After every row comes one of two labels: whether the row has a hidden trait. Each part has its own trait and labels.
4	-3	7	23	-1	33	4	7	11	17	-10	69	4	28	-23	-4	-38	-7	2	-4	3	28	-2	-2	-15	4	-3	-19	-6	-14	5	35	1	31	1	-4	9	17	6	0	4	-3	-23	-3	21	-4	-77	19	12	-4	-17	1	-18	-21	-24	17	-11	-17	5	4	-23	21	0	-12	1	1	-4	-31	13	-7	27	-30	-2	2	9	2	-12	-14	-2	-10	-2	5	-7	10	-11	5	-7	-45	-22	22	-6	-19	-1	9	46	-3	6	2 | sava
52	-2	-13	-16	4	-47	-3	57	10	-28	13	11	0	1	37	0	28	14	11	-8	29	49	-15	13	-11	6	6	11	0	-1	12	13	5	-15	-2	-5	-16	-11	-22	14	0	-2	-12	11	1	6	-28	8	36	6	5	15	10	-12	-1	11	-1	12	-9	8	-3	26	7	-7	-9	-13	15	7	18	-2	-13	22	20	-23	-7	20	9	5	-1	-5	-2	6	-6	-11	-16	-5	-9	-30	-12	17	6	-6	-11	-20	-110	-8	1	2 | fom
38	4	3	-4	0	-39	1	60	2	3	18	17	6	7	35	3	49	7	13	-11	24	42	-18	1	-10	17	2	-17	5	2	14	13	-3	-6	-6	3	-23	9	8	4	1	2	-9	23	-34	-19	-14	25	19	9	6	22	4	-8	-2	15	-9	7	-14	3	-8	-15	2	4	-2	-5	32	7	-53	-2	-15	27	4	-19	-17	0	6	2	4	-6	-3	3	-15	0	7	-8	-7	7	9	7	8	12	1	-1	5	-4	0	-4 | fom
4	4	-8	16	1	16	6	-4	8	26	-21	77	3	34	-49	-27	-45	0	6	-2	3	39	-21	-8	-32	5	-28	-12	-3	-23	7	35	-3	19	10	0	9	19	2	-4	5	3	-10	-10	23	-7	-16	33	19	5	-21	15	-20	-18	-14	24	-10	-26	0	-6	-16	26	8	-9	3	16	-13	-17	49	15	13	-33	4	5	17	-3	-10	6	0	-3	-2	0	-18	1	-23	4	-3	-35	-25	20	1	-12	1	5	15	4	8	4 | sava
37	2	-5	0	1	-37	0	28	-1	18	7	23	7	-23	5	10	12	4	10	-11	20	51	-20	-1	2	18	0	-17	0	-16	13	2	7	27	0	-7	-20	1	-1	-5	-7	1	-7	16	-20	-4	-48	22	29	6	2	22	-16	14	-15	5	-16	-11	-6	8	-1	48	4	3	-9	-7	34	9	-9	-6	-13	24	18	-22	-17	8	4	2	-1	-5	1	4	-8	7	10	-1	-8	15	-29	6	2	23	-1	-8	-97	-7	3	-3 | fom
-30	9	-8	14	-6	0	9	14	17	19	-13	53	-4	44	-75	25	-20	-1	1	3	-12	15	-28	-1	-29	-34	-29	-4	-8	-12	9	20	2	33	11	-9	4	15	-4	11	11	4	-41	-21	13	-3	-68	-7	14	-4	6	10	-2	10	-28	11	-16	-40	-20	-9	-16	-57	2	19	8	32	21	-21	62	22	-3	-18	3	6	5	-7	-14	-13	-4	-19	-11	3	-5	4	19	-6	-12	-22	23	29	-1	6	-12	27	34	-2	9	15 | sava
53	0	-14	9	4	16	-5	31	8	2	4	-28	-5	-10	32	-18	38	4	10	-3	3	44	0	7	-7	41	0	4	1	-4	12	-4	3	-3	-7	-4	-19	5	9	-7	-5	1	2	-1	-9	-2	-65	-9	30	8	15	24	-23	35	-1	19	-10	-23	-14	-1	2	-20	4	4	-3	7	11	4	-23	-11	-8	7	23	-23	-10	-6	8	6	2	-9	2	-1	-10	-13	13	-3	-13	-10	-12	-5	-2	-17	-2	11	-44	-3	-2	1 | fom
42	-2	5	-10	5	-18	0	9	16	33	16	-5	3	2	21	23	12	5	12	-8	26	25	-18	-1	-3	41	-12	3	-1	0	14	-6	2	-8	-5	0	-10	-9	-1	-6	-2	3	-8	12	-38	-11	-29	35	40	14	6	36	4	-4	-5	2	7	-3	-7	-8	-21	-9	-5	-10	-3	-7	40	6	-68	8	-9	-11	6	-35	-23	16	-2	-3	2	-5	-2	0	-19	5	12	-7	-1	10	13	4	-2	29	1	-11	-113	-14	4	-2 | fom
31	-5	-1	32	0	50	2	-16	-29	-12	-10	45	-3	19	-27	-18	-12	-10	0	5	19	11	-11	-4	-12	-5	-31	-16	-7	-10	12	1	1	33	5	-1	7	20	-3	16	-15	-2	-20	15	17	-17	-60	-14	13	-14	-14	18	7	-20	-20	13	-6	9	-4	-3	-16	53	4	-10	7	17	-18	-28	15	20	21	-25	10	-8	7	-5	-11	13	-3	-1	-6	3	7	-10	-25	1	-7	-39	19	29	10	-30	0	7	35	-1	6	10 | sava

Part 2:
-10	-4	12	2	-22	-55	-21	34	-12	23	9	-10	26	44	14	49	13	16	5	55	4	38	-26	0	24	-9 | Y
1	-12	0	4	-7	-29	-45	2	-13	7	-18	-12	25	46	22	36	15	12	11	40	8	56	-27	-5	2	-5 | P
11	17	-6	10	-29	2	9	0	33	62	19	2	-17	27	-15	-20	-37	9	-6	52	26	-1	-34	-17	56	-18 | Y
0	-44	-28	34	27	-88	-66	-55	2	-4	-32	11	49	54	2	-8	-74	27	11	70	35	65	-36	4	-14	-42 | Y
9	-11	11	8	-10	-30	-28	14	-11	10	-21	2	44	28	15	48	10	19	6	36	3	60	-43	-1	32	-17 | P
-19	-16	15	-15	-4	-62	-34	6	-25	67	-7	-14	52	32	18	26	12	9	4	58	-2	27	-21	-12	24	13 | Y
-21	-32	39	-22	-8	33	18	3	-31	-22	-32	-53	42	35	-9	51	-34	32	30	14	-43	-3	24	2	31	-17 | Y
10	-53	0	20	-30	-69	-61	-20	-28	-4	8	0	32	34	32	55	-28	16	-1	53	45	15	-58	-8	43	-41 | P
-38	42	34	-3	37	17	41	74	-1	1	-28	-15	-15	43	30	101	9	2	36	64	-55	5	76	24	-85	4 | P
0	-7	11	-6	-21	-94	-25	13	-19	23	13	-25	46	43	18	38	-10	16	10	56	8	-3	-19	-4	7	-32 | P
-8	1	-4	37	11	-88	-26	10	-40	-24	8	-52	-20	61	34	68	52	-7	22	29	-3	35	-5	7	-19	-32 | Y
-61	-16	45	40	17	-91	35	51	28	4	53	-42	18	77	-5	70	73	-3	14	70	-2	3	64	-1	30	83 | Y
-9	-30	16	33	-17	-89	-12	15	-18	-15	-18	-16	29	40	24	44	2	14	-8	20	15	4	-37	-1	25	0 | P
-38	23	8	7	26	-25	-14	50	-6	24	8	-21	7	41	6	44	37	12	13	59	-13	14	21	3	-7	13 | Y
-27	-27	5	18	-9	-10	-9	-2	-14	10	-6	-24	26	44	18	48	-15	5	1	51	21	34	-33	-2	53	12 | Y
-17	-7	7	-12	-10	-59	-5	18	-6	6	-8	-24	31	36	21	34	6	17	1	43	11	40	21	2	2	11 | Y
-17	-9	11	10	-14	-46	-47	33	-14	5	-5	-12	20	43	22	44	-11	14	11	50	6	37	-27	1	17	-19 | Y
-23	-46	36	42	-31	-18	-22	39	2	-12	-24	-13	-9	60	35	58	10	12	18	17	11	23	33	-10	82	-30 | Y
-41	-24	-32	47	-31	-42	-77	-71	-49	33	26	-34	-16	13	-8	-30	-47	31	14	8	-5	68	-88	-1	61	-33 | Y
5	-33	-9	-26	-32	-8	-32	40	35	10	10	-50	-14	62	36	36	-9	9	9	16	28	61	-18	-13	19	16 | Y
-6	-28	1	22	-1	-16	-43	5	-5	-15	-20	-6	46	37	16	17	3	7	28	46	24	43	-41	-3	-19	-22 | P
-29	-18	6	16	-18	-64	-48	18	-20	-2	2	-10	37	45	24	36	-10	13	2	47	12	30	-49	-4	45	2 | Y
-9	5	-16	43	-34	-48	-14	23	-37	33	-26	2	40	65	36	-37	-15	-5	12	16	9	-7	32	9	6	63 | Y
-20	7	25	-26	12	-36	-4	48	-4	9	-14	-13	4	45	20	50	25	17	47	70	-8	49	29	-8	-51	-16 | Y
4	-4	28	8	0	-15	-8	53	-21	3	1	-4	12	32	29	75	-12	19	-3	52	-13	53	18	-2	6	19 | P
-41	-66	-13	42	1	-92	-9	-13	-33	32	47	-17	-6	28	-8	-13	60	-8	-10	48	-5	43	-23	11	-28	47 | Y
-16	-5	13	-5	11	-32	-7	13	-19	33	9	-4	33	33	23	15	7	10	23	51	-11	40	-16	-1	19	-6 | Y
-51	-31	9	3	-21	-81	-43	10	-18	-10	-2	-13	32	31	22	29	-9	10	1	64	30	77	-47	-3	42	4 | Y
10	0	-7	25	-7	-2	-19	19	32	-33	38	2	35	69	34	74	-48	-8	30	75	-30	-2	40	-4	-34	7 | Y
-9	-76	32	40	48	-40	-5	-15	28	-49	-26	5	39	25	27	88	1	18	39	28	-36	43	34	-16	-91	-5 | Y
-43	-77	3	-21	4	-93	-56	22	-36	-34	-29	5	59	33	-2	45	-52	-7	-4	67	-22	46	0	9	5	-37 | Y
8	0	24	23	-19	-56	17	31	-24	-9	2	-8	29	34	16	45	25	14	-6	55	6	47	-30	0	24	4 | Y
-58	-54	33	40	-3	-46	-43	-15	-23	1	54	-54	72	60	20	-8	71	18	32	21	29	60	36	-11	20	71 | Y
-23	0	9	2	-31	-76	-31	16	-25	17	4	-21	42	35	22	40	4	13	11	58	27	38	-35	4	50	-4 | Y
-5	-47	26	-3	-13	-34	-19	17	-28	-8	-29	-13	10	41	7	63	12	14	12	50	10	70	-14	-7	8	26 | P
-24	7	27	-22	-4	-47	-10	33	-22	10	-12	-3	10	37	18	42	-11	17	22	61	0	49	-10	7	17	8 | Y
-23	-27	2	3	-23	-65	-42	18	-26	-12	0	-12	36	36	23	34	-14	13	-6	41	13	38	-46	-2	25	3 | Y
-8	-37	8	4	-8	-18	-30	11	-15	-13	-3	-3	21	28	27	54	-19	15	-2	38	1	40	-41	-8	8	-7 | Y
-23	1	12	8	-7	-44	-21	26	-16	12	5	-13	31	25	18	44	19	13	17	46	8	34	-29	1	18	-1 | Y
-14	-16	16	12	-31	-63	-41	12	-19	0	4	-17	36	31	25	34	-2	15	6	54	21	40	-48	-8	51	-7 | Y
-36	-76	-8	-15	-13	-20	-45	30	-38	-5	-13	-2	-2	72	5	48	38	33	29	37	21	71	12	10	37	-26 | Y
